[ 101   80   32  -27 -124   53   74 -234 -101   35   70   42  -52   34
  -68 -212  -59  -20 -141    8  -61   11  -36  -77   50    7   75  139
  126  -70  -22  -58   19 -132   12  -34 -191]
k_501
[-269  -99 -212  333  337  -13  -60  227 -125  -98  -61 -154  -70  -15
    6   14  152  -22  -17   -6  157 -101  157   33   42 -127  118  -89
  -72  167 -168   55   76  160  -28  238   -5]
k_501
[  18   49  129  126   -6   67   64 -275 -217  -82    7  108   70  -66
  112 -202 -135   20 -545  -58   25    8 -193 -137  -24   60  137  270
  419   10  -27 -243  241  -67 -271  -38 -434]
k_282
[  59  -32 -380  164  100   32  -86  216   35  -44 -137  -48   12  -34
  116  -69  149 -228  -34  -51  303 -150  181    2  -53 -350  390  183
   33   39  -83 -160    6    8  248   -3  -45]
k_501
[ 480  130 -118 -371 -408  -16  -42  -57  280  -10 -191  103   73   19
  173 -107  -98 -251  145  -80   40  -20  -78   10  -18 -222  182  358
   29 -147  172 -215 -187 -255  248 -269  103]
k_396
[ -88  -42  -80    6   76  -21  -13   52  -10   58   -3    2    1  -21
  -97   43   24    6  133   51  124   23   78   93  -43 -157  127  -68
  -32   -2  -61    9   53  128  141  -23  -69]
k_371
[-249  -29   94   55  153   54  112 -190  -82  107  205   26  -13    5
 -361  -30  -53  159  142  108   17  124   73  149   -2  -67   75 -265
   28  -18 -128  111  139  190  100  -50 -244]
k_751
[  60   34 -105   51    0   -2   -5   -7   12 -102  -81    4    3  -18
   58  -70   49  -79  -36  -59   53  -16    5  -63   33  -88   89  108
  -47   33  -28  -51  -54  -78  -32   54   42]
k_371
[  81   87 -219  291   30  -19 -123 -200 -169 -440 -231    8   59  -78
  424 -311   46 -311 -666 -217  187 -178 -134 -261   88 -183  340  447
  184   82 -124 -421   65 -205 -346  212 -204]
k_396
[ 291  111  -58 -117 -271    4  125  -84  -36  207  119  161  -28   23
 -236 -171  116    0  -16 -112  106   66    6 -110  -63  -47  231  354
   83 -139    2   25   37 -210  182 -203 -153]
k_371
[  97  105  -47 -139 -141  -46   47 -173  -58   91   13  -15 -122   62
 -134 -123   30  -58  117   33  -97   13   36   10  128   -1   91  120
 -144  -77  -90   93 -117 -192  106   56  -13]
k_501
[-170  -38  -80  394  179   42 -113  -53 -287 -280  -75 -123  -76  -51
  357 -172    8  -87 -665  -16  -47 -179  -54 -255   88  115   31   35
  175  128  -95 -193  124  -46 -383  343 -210]
k_282
[-232 -104  193  147  263   59  -63   79 -149  -79 -125 -117  119  -55
  367  181 -239   89 -367  105  -58  -76 -178  -49  -47  207 -280  -85
  315  117   88 -136  164  195 -376   38 -125]
k_396
[ -85 -117 -115  104  196   91 -148  257   47 -114 -266 -160  136  -58
  428  163 -211 -122 -133   91   84 -161   -6   22  -60 -107  -79  -40
  193  101   92 -209    5  208  -50  -46   29]
k_282
[ 111   67   61 -372 -278 -132   17   17  143  208   62   59  -86   36
 -180   93   35   12  433   97  -89   96   14  117    1   -5  -18    5
 -309 -114   29  165 -142 -100  254  -41  153]
k_821
[  39    6   26   43  -37   72   75 -150   85  -73  137   97  -17   31
 -135 -132  -42   10   19   25  -37   50   71   41  -28 -113   98 -102
   81  -25   44  -54   44  -36  106  -68 -118]
k_821
[  -9   78  228  -90 -105  -79   68 -108 -148   87   52  -28 -134   40
  -72   -3  -12  153  -54  -10 -240   68 -130 -120  128  355 -262    3
 -105  -13   -2  195  -49 -119 -255  146   28]
k_371
[  37  -46  201   48   22   62   17   -2  -14 -106 -132   24  167  -47
  258   76 -243  110 -302  -99    3  -18 -230  -94  -80  125 -243   78
  340   73  172 -185  108  100 -340 -108  -78]
k_821
[ 115  113 -369  234   -4  -29  -32 -115  -96 -161  -18  123  -79  -64
  -31 -335  324 -300 -273 -164  261  -87  136 -139   44 -299  602  406
  -75   -7 -243 -179  -17 -251  121  180 -152]
k_821
[  -3  -81  -14   30   28   19   -7  226   86   31   44   33    0   -6
  -40  107   21   59  106   25   77   13   79   38 -124  -17  -14  -80
   37   20   84   68   73   82  124  -60   26]
k_282
[  53   -7  150 -526 -154  -11  102   32  377  278   -5   10   32   82
 -259  249 -173  125  899  167 -178  206   10  376   37  -17 -191 -281
 -265  -77  124  282 -193   75  330 -254  316]
k_396
[ -56   89  244  -90 -122  -84  -85 -292 -301  -93 -138  -82  -23  -24
  343  -57 -183   -6 -466   56 -288  -43 -303 -232  161  354 -253  112
   25  -32  -23 -109  -38 -181 -494  249 -113]
k_396
[ 309  185   43 -146 -345   39   43 -388  -59  -88  -58  113   43    3
  153 -279 -135 -136 -347 -108  -86    0 -213 -193   85   28  110  407
  180 -129   32 -231  -51 -322 -138  -77 -191]
k_753
[ -97  -72 -191  124  122   23  -20  166   90  -41   66  -49  -94   32
 -149   23  133  -44  293   96   72  -15  256  126    9 -189  141 -231
 -184   47  -63  102  -46   70  280   89  100]
k_824
[-201   20  -58  198  137   63   12 -245  -62 -177  129  -45 -135   34
 -142 -212   -4  -44  -23  140 -157   -3  112   75  138  -97  147 -249
  -79   24 -142   -5    1  -25   45  211 -135]
k_753
[ -52  -54  204   43  -22   51  116   80  -67  153  220   65  -27   26
 -129   68    7  221  -92   17  -82   64  -15  -61 -100  245 -198  -91
  117   -2   82  162  138   19  -84  -45  -90]
k_351
[-171 -138 -190  495  332  200   62   26 -112 -129  111  -25   61  -39
  -71 -138   20   49 -278  -19  243  -83  188    1  -84 -196  265 -163
  330  121  -93 -147  235  199   29   -6 -330]
k_396
[ 122  164 -134 -195 -175  -49   79 -258  122  -21   94   65 -156   84
 -380 -261  117 -109  438   20  -78   95  138  135  154 -231  244  -22
 -381 -102 -136  137 -213 -224  308   42   86]
k_282
[-374  -35  -89  114  289  -76  -89   46 -188   16  -29 -238 -166   15
  -29  100   69   14  135  208 -110  -46  125  103  168   45  -56 -296
 -286   73 -205  197  -37  138   -7  332   25]
k_753
[ -82  -41  272  -13   49  105   -9  -94   54 -144    6    0   20   10
   95   40 -290  101  -38  117 -230   19 -115   61  -11  151 -335 -299
  165   21  160  -49    3   94 -152  -19   -4]
k_351
[ 196   18 -368  -28  -85  -39  -27  288   96  125  -38   21  -82   -8
  -34  -21  241 -185  185  -40  252  -87  209   10  -76 -260  340  256
 -141  -30  -45   -5  -76  -69  379  -59   78]
k_821
[ 374  215 -199 -109 -424  -96 -102 -253   75 -313 -121   84 -111    7
  300 -336   99 -363 -238 -104 -133 -140 -120 -207  169  -92  259  407
 -223  -78    5 -258 -194 -564  -32  183  102]
k_824
[ -44   -4   80 -269 -126 -155  -81  192    5  187  -77 -103  -37   24
  115  264   11   21  208  113 -116   13  -78   16   24  176 -218   -8
 -272  -27   42  178  -81  -21  -20   77  215]
k_751
[ 128    2 -309  -15 -118 -112   -1  325   90  132  115   27 -173   31
 -193   26  416  -95  327  -38  129  -26  282   11  -28 -120  292  129
 -385  -23  -82  221  -85 -174  360  126  194]
k_821
[ 167  169   11 -197 -301  -43   23 -332   70 -114   78   63 -165   89
  -86 -234   31 -138   99   54 -267   32    3   -8  173    8   99   36
 -257 -104  -37   43 -201 -369   71  161   64]
k_351
[  64   -1 -380  145   33  -76 -130  275 -178   28 -183 -144 -112  -31
  214  -46  264 -211 -145  -38  195 -194  132 -166   50  -92  269  303
 -151   18 -145  -21  -60 -129   73  208   34]
k_396
[ -54  -62  -81  -20  105  -10  -98  236   30   12 -188 -170    8   -5
  254  165  -83  -69   66  118   -5 -109   37   30   13  -29 -108  -25
  -32   58   51  -21  -84   89   -8   52  148]
k_371
[ 187   28 -111   24  -53   56 -130   17   12 -194 -312  -19  147  -62
  530  -53 -185 -225 -420  -57   96 -162 -169 -162  -40 -112   42  312
  304   11  131 -401  -13  -61 -151  -99  -66]
k_753
[-241  -95 -202  480  297   51 -104   61 -238 -256  -45 -128  -85  -51
  212 -138   94  -84 -452    6   80 -176  110 -132   44  -71  165  -59
  108  141 -138 -142  144   61 -179  327 -186]
k_821
[ 240   98  112 -145 -256  -39   33  -91   45  -55  -67  112   65   -1
  117  -71  -56  -28 -149 -122  -28   32 -199 -157   -6   91  -63  288
   66  -34  113 -111  -50 -204 -167  -76   33]
k_396
[  12  -20 -102  129   83   74  101   43  103  -43   91   89   58    1
 -217  -80   88   23  121  -90  180   55  123   67  -66 -214  195  -13
   64   53  -25  -11   59   53  157 -109  -63]
k_501
[-534 -198   49  433  566   50   -5  231 -380   24   23 -170    6  -54
   31  187    5  180 -291  100  121  -34   74   23  -49  166 -109 -233
  247  178 -156  105  277  403 -272  185 -235]
k_751
[ 111  -83   83 -240 -112   31   75  296  383  194  126  131   20   46
 -289  229  -54  143  630   81   34  161  111  210 -205  -77 -153 -291
  -93  -58  252  199  -24  156  429 -352  239]
k_751
[ -64   18   57  -89   22    1   86   -8   21  148  120   47  -54   31
 -236   35   -5   88  222  109  -40   97   43  144  -10    6   57  -45
  -41  -28  -26  149   42   26  136  -55  -41]
k_371
[-130  -20   34 -121   31  -42  -41   10  -18   73  -29  -85   -6    9
  -11  108  -73   16  192  152  -91   30    5  114   41    8  -66 -174
 -168   -5  -41   76  -48   64   67   65   32]
k_501
[  21    1    3   27   11  -49  -73   93  -39 -110 -203  -85   31  -19
  274   76  -36  -20 -156  -70  -21  -91 -100 -122   38   94 -156   72
  -25   67   55  -61  -64  -43 -247  121  115]
k_821
[-101  -42 -148  339  162   96   39  -85 -216  -52   67   50  100  -60
  -40 -173   36    4 -455  -94  337  -59   41  -76  -98 -220  344  125
  343   67 -147 -229  296  120  -45  -44 -452]
k_351
[ 106  -33  152 -178  -93    5   64  125  158   87  -24   57  103    4
  -38  163 -118  131  265  -54   10  101  -84   60  -76   72 -222  -17
   12    4  172   74  -12   93   11 -207  160]
k_396
[-167   70 -248  131  119 -118  -83  -32 -194  -58  -39 -160 -244   10
   53 -121  247 -184  -69  118  -62 -123  126  -26  217  -39  262  100
 -341   50 -277   83  -84 -190   -7  459   -6]
k_821
[ -52   52 -322  138  117  -67   27 -117  -14  -65  132  -59 -236   74
 -367 -243  317 -148  289  -30   41  -25  326   95  165 -280  374  -70
 -377   -5 -266  163 -135  -91  275  216  107]
k_371
[  50   -7  171 -123  -59   47  192   17  -31  345  191  103    8   41
 -313   81  -45  221  148  -17   42  118   -5   45 -128  113 -104   46
  176  -81   76  169  131   89  114 -283 -141]
k_821
[  33   17  -89  101    4   30  -21  -68   28 -167    2    8  -29    1
   84 -120   27  -89 -137   -2  -18  -54   56  -42   18  -88  117  -17
   15   19    4 -100  -10 -105  -11   82  -33]
k_751
[ -11   -8  349 -176  -50   99   22 -161   10   11  -67  -24  104   25
  167   77 -432  111  -95  128 -223   33 -265   26   -7  189 -401  -97
  296  -23  198 -113   21  109 -220 -175  -70]
k_282
[ -40   38   74 -140  -89  -78  -70  -78  -71  -17  -92  -67  -17  -15
  205   30  -92  -59 -108  107 -163  -22 -126  -63   78  110 -103   42
 -118  -17  -18  -33  -70  -93 -153  132   12]
k_282
[-134 -117    2   64  207   59  -80  299  -10   66 -158 -152   39  -17
  216  219 -138   39   -2  115   72 -103    7   50  -77    7 -181 -107
  166   85   84  -19   61  246  -20  -50   16]
k_351
[ 167   31   32  -45 -166   69   27 -101  120 -116   25  142   50   -8
   68 -124 -105  -55 -124  -37  -12   11  -41   -6  -61  -64   95   68
  162  -35  111 -162   22 -102   35 -110  -86]
k_351
[ -36  -13 -107   81   89   69  107   49  -21  169  122   -6  -21   10
 -291  -46   64   52  182   55  118   37  159   93  -33 -140  161  -16
   40  -30  -77   98   59   86  263 -109 -132]
k_753
[-106    4 -192  131  166   58   81  -66  -32  103  144  -37 -125   41
 -380 -127  102    1  254   95   61   11  269  158   56 -215  254 -159
  -86  -21 -172  143   -8   64  317    6 -118]
k_371
[ 244  111   14 -208 -298  -24   66 -102   11  159   16   82  -59   34
  -86 -106    1  -31   58  -25   -7   44  -59  -52   27    8   89  272
  -11 -126   31   33  -36 -199  123 -111  -52]
k_751
[ -51  -36 -265  118  139  -20   50  220   83   65   80  -17  -95   21
 -305   12  260    0  373  -30  189   10  272  124  -11 -223  225  -69
 -263   48 -125  198  -37   68  302   51  122]
k_821
[  52   55  122 -215 -142  -89   12   25  -21  147   -5   16  -66   21
   36  102    7   15   61   72 -110   33  -94  -24   17  182 -104  140
 -122  -65   28  122  -47 -141  -49   35   88]
k_751
[-129 -118 -412  354  313    5  -87  455 -130   45 -124 -142  -36  -54
  135   96  261 -111 -148  -29  379 -208  256  -65  -94 -215  275  114
   37  124 -137  -38   93  150  124   99  -45]
k_824
[  78   56 -227   98 -106 -101 -128  107  -90 -182  -85  -57 -140   -1
  273 -105  218 -206 -250  -49   -8 -146   34 -195   87   14  156  233
 -182   38  -63  -53  -67 -267  -89  317   83]
k_824
[ -13   65  249 -271 -146  -44   35 -206   -9   77  -14   29   11   14
   -1   53 -215   81   83  122 -206  103 -173   47   40  148 -221  -63
  -32  -71   58   18  -53  -28  -93  -28  -16]
k_753
[  34   23   66 -262 -141 -114 -106  174   51   47 -169  -53  -29   -1
  308  198  -57  -68   77   96 -119  -18 -155  -22   15  141 -165  147
 -136   14   97   22  -68  -85  -88   81  197]
k_824
[ 152    6  -94 -147 -118  -75    6  194  131  109  -89   69   63  -24
   61  109   57  -46  104  -24  140    7  -23   45 -105 -122  150  286
    9  -22   69  -24   40  -75  139 -124   37]
k_753
[ -14   31  236  -25  -64   43   35 -247 -136  -23    3   63  110  -30
  163  -42 -241   77 -417   29  -83   33 -229 -122  -36  145 -110   72
  311  -19   81 -199  148    6 -273  -82 -285]
k_821
[ -12  -40  -43  148   77    0   82  212 -162  184   75   88   36  -65
  -26   55  142  108 -255  -81  228   13   -8  -97 -169   66  141  279
  238   37  -21    8  262   67  -35  -93 -218]
k_753
[-204   20  141 -134   76  -30  115  -86  -28  203  203  -28 -165   79
 -373   68   10  155  395  209 -201  134   68  195   80  111  -96 -226
 -205  -25 -101  323  -16   39  119   71   13]
k_824
[-417 -146 -201  521  548   83 -186  206 -285 -236 -239 -318  -14  -75
  454   43  -92 -110 -514  124   69 -279   55  -85   62  -32  -43 -147
  221  210 -115 -190  135  258 -304  306 -166]
k_371
[-280  -32  132  156  260   74  144 -114  -80   49  171  -39  -38   42
 -381    0  -57  243  196   58  -76  109   78  173   68   61 -115 -368
  -14   50 -101  218   73  206  -26   26 -104]
k_753
[  42  124  199 -265 -123   34   79 -446   23   37   37  -10  -78   88
 -166 -131 -257   29  207  139 -329   93  -92  113  176   55 -147 -116
  -41 -120   14   69 -138 -107    8  -36  -36]
k_371
[-201 -107  162   48  247  184   55  -25   21   90   39  -64   88   15
 -126  105 -336  164  131  187   -5   52    7  215  -77  -60 -189 -349
  316   31   83  -19  128  380  107 -257 -179]
k_282
[  97   41 -103  -44  -88    9   64  -25  143   42  169   92  -95   58
 -311  -89  127    6  312   16   18   80  184   97  -21 -154  186  -90
 -130  -50   -3  130  -22  -69  312  -66   25]
k_371
[-113  -19  127   56   88   74   53 -101   20  -57  140    3  -48   33
 -111  -29 -106   95   70  110 -175   61   30   75   14   62 -132 -281
   38   22   43   48   25   73   -1    8  -44]
k_753
[  22  134   52   52 -112  -85 -104 -231 -336 -161 -148  -74  -70  -27
  409 -137    2 -128 -652   -7 -176 -147 -267 -288  172  261    8  414
   72    7  -90 -164    3 -340 -472  336 -149]
k_751
